[[154 129 125 115 115 130 137 103]
 [131 139 135 130 132 117 141 122]
 [126 132 135 122 124 124 136 127]
 [114 130 124 151 151 124 126 142]
 [125 122 117 142 143 134 131 131]
 [132 114 118 121 119 143 119 127]
 [136 133 130 128 131 124 143 118]
 [106 124 129 137 136 130 115 150]]
|
[[137 103 154 129 125 115 115 130]
 [141 122 131 139 135 130 132 117]
 [136 127 126 132 135 122 124 124]
 [126 142 114 130 124 151 151 124]
 [131 131 125 122 117 142 143 134]
 [119 127 132 114 118 121 119 143]
 [143 118 136 133 130 128 131 124]
 [115 150 106 124 129 137 136 130]]

[[124 124 135 130 135 122 112 141 120 130 126 134 138 125 114 117]
 [135 134 132 113 132 140 129 124 138 127 122 134 118 130 128 123]
 [128 124 128 147 129 123 121 116 130 139 135 126 105 115 127 115]
 [129 118 137 121 135 128 146 123 124 130 129 132 123 119 142 132]
 [134 133 128 111 124 136 145 117 132 118 107 127 125 134 143 137]
 [116 117 126 136 128 118 120 136 115 125 124 126 117 118 133 116]]
|
[[114 117 124 124 135 130 135 122 112 141 120 130 126 134 138 125]
 [128 123 135 134 132 113 132 140 129 124 138 127 122 134 118 130]
 [127 115 128 124 128 147 129 123 121 116 130 139 135 126 105 115]
 [142 132 129 118 137 121 135 128 146 123 124 130 129 132 123 119]
 [143 137 134 133 128 111 124 136 145 117 132 118 107 127 125 134]
 [133 116 116 117 126 136 128 118 120 136 115 125 124 126 117 118]]

[[128 132 118 110 136 137 113 105 132 100 123 121 123]
 [140 142 134 139 135 122 142 146 118 143 141 127 127]]
|
[[121 123 128 132 118 110 136 137 113 105 132 100 123]
 [127 127 140 142 134 139 135 122 142 146 118 143 141]]

[[130 111 120 123 120 139 145 125 117 114 128 122 126 132 119]
 [125 128 146 121 128 123 121 125 114 123 151 132 125 124 133]]
|
[[132 119 130 111 120 123 120 139 145 125 117 114 128 122 126]
 [124 133 125 128 146 121 128 123 121 125 114 123 151 132 125]]

[[138 114 134 138 141 134 139 121 137 136 130 133 120 136]
 [120 126 113 120 131 127 131 127 118 133 121 142 115 123]
 [125 109 134 124 131 119 131 130 127 143 136 127 143 115]
 [125 113 119 128 133 135 128 154 130 139 113 129 150 131]
 [118 141 128 120 109 128 115 121 119 121 137 135 128 120]
 [117 140 121 112 131 109 134 132 116 132 122 118 129 112]]
|
[[120 136 138 114 134 138 141 134 139 121 137 136 130 133]
 [115 123 120 126 113 120 131 127 131 127 118 133 121 142]
 [143 115 125 109 134 124 131 119 131 130 127 143 136 127]
 [150 131 125 113 119 128 133 135 128 154 130 139 113 129]
 [128 120 118 141 128 120 109 128 115 121 119 121 137 135]
 [129 112 117 140 121 112 131 109 134 132 116 132 122 118]]

[[132 127 119 113 111 108 109 110 114]
 [122 118 111 107 107 110 111 117 123]
 [143 149 149 148 146 139 132 125 118]
 [146 143 137 130 125 118 112 110 109]
 [139 143 147 149 149 145 141 136 129]
 [130 135 141 144 149 148 147 141 138]
 [142 136 130 123 117 110 109 108 109]]
|
[[110 114 132 127 119 113 111 108 109]
 [117 123 122 118 111 107 107 110 111]
 [125 118 143 149 149 148 146 139 132]
 [110 109 146 143 137 130 125 118 112]
 [136 129 139 143 147 149 149 145 141]
 [141 138 130 135 141 144 149 148 147]
 [108 109 142 136 130 123 117 110 109]]
---
[[122 155 128]
 [154 133 105]]
|
[[154 133 105]]

[[121 128 136 136 142 131]
 [142 133 135 134 130 127]
 [140 155 122 125 130 122]
 [119 119 154 133 132 145]
 [137 136 134 150 135 119]
 [133 139 134 140 141 123]]
|
[[142 133 135 134 130 127]
 [119 119 154 133 132 145]
 [133 139 134 140 141 123]]

[[134 145 123 127 124]
 [135 151 134 129 120]
 [132 136 132 129 124]
 [138 153 131 127 119]]
|
[[135 151 134 129 120]
 [138 153 131 127 119]]

[[146 128]
 [119  99]
 [151 110]
 [120 118]]
|
[[119  99]
 [120 118]]

[[119 111 126 144 139 127 140]
 [136 121 123 118 121 140 126]
 [142 124 136 109 142 122 146]
 [126 142 110 110 142 127 123]
 [123 144 110 123 119 120 136]
 [158 123 128 115 123 137 144]
 [148 118 106 148 123 151 118]
 [133 107 140 131 116 115 147]
 [131 138 132 138 115 115 142]
 [139 137 124 132 115 130 125]]
|
[[136 121 123 118 121 140 126]
 [126 142 110 110 142 127 123]
 [158 123 128 115 123 137 144]
 [133 107 140 131 116 115 147]
 [139 137 124 132 115 130 125]]

[[126 101 155 125 107 143]
 [103 145 133 150 139 147]
 [129 135 118 109 112 142]
 [130 136 136 148 140 130]
 [125 112 122 111 119 133]
 [132 146 147 120 115 115]
 [140 120 127 143 113 130]]
|
[[103 145 133 150 139 147]
 [130 136 136 148 140 130]
 [132 146 147 120 115 115]]

[[127 123 123 106 146 142]
 [133 152 150 147 130 121]]
|
[[133 152 150 147 130 121]]
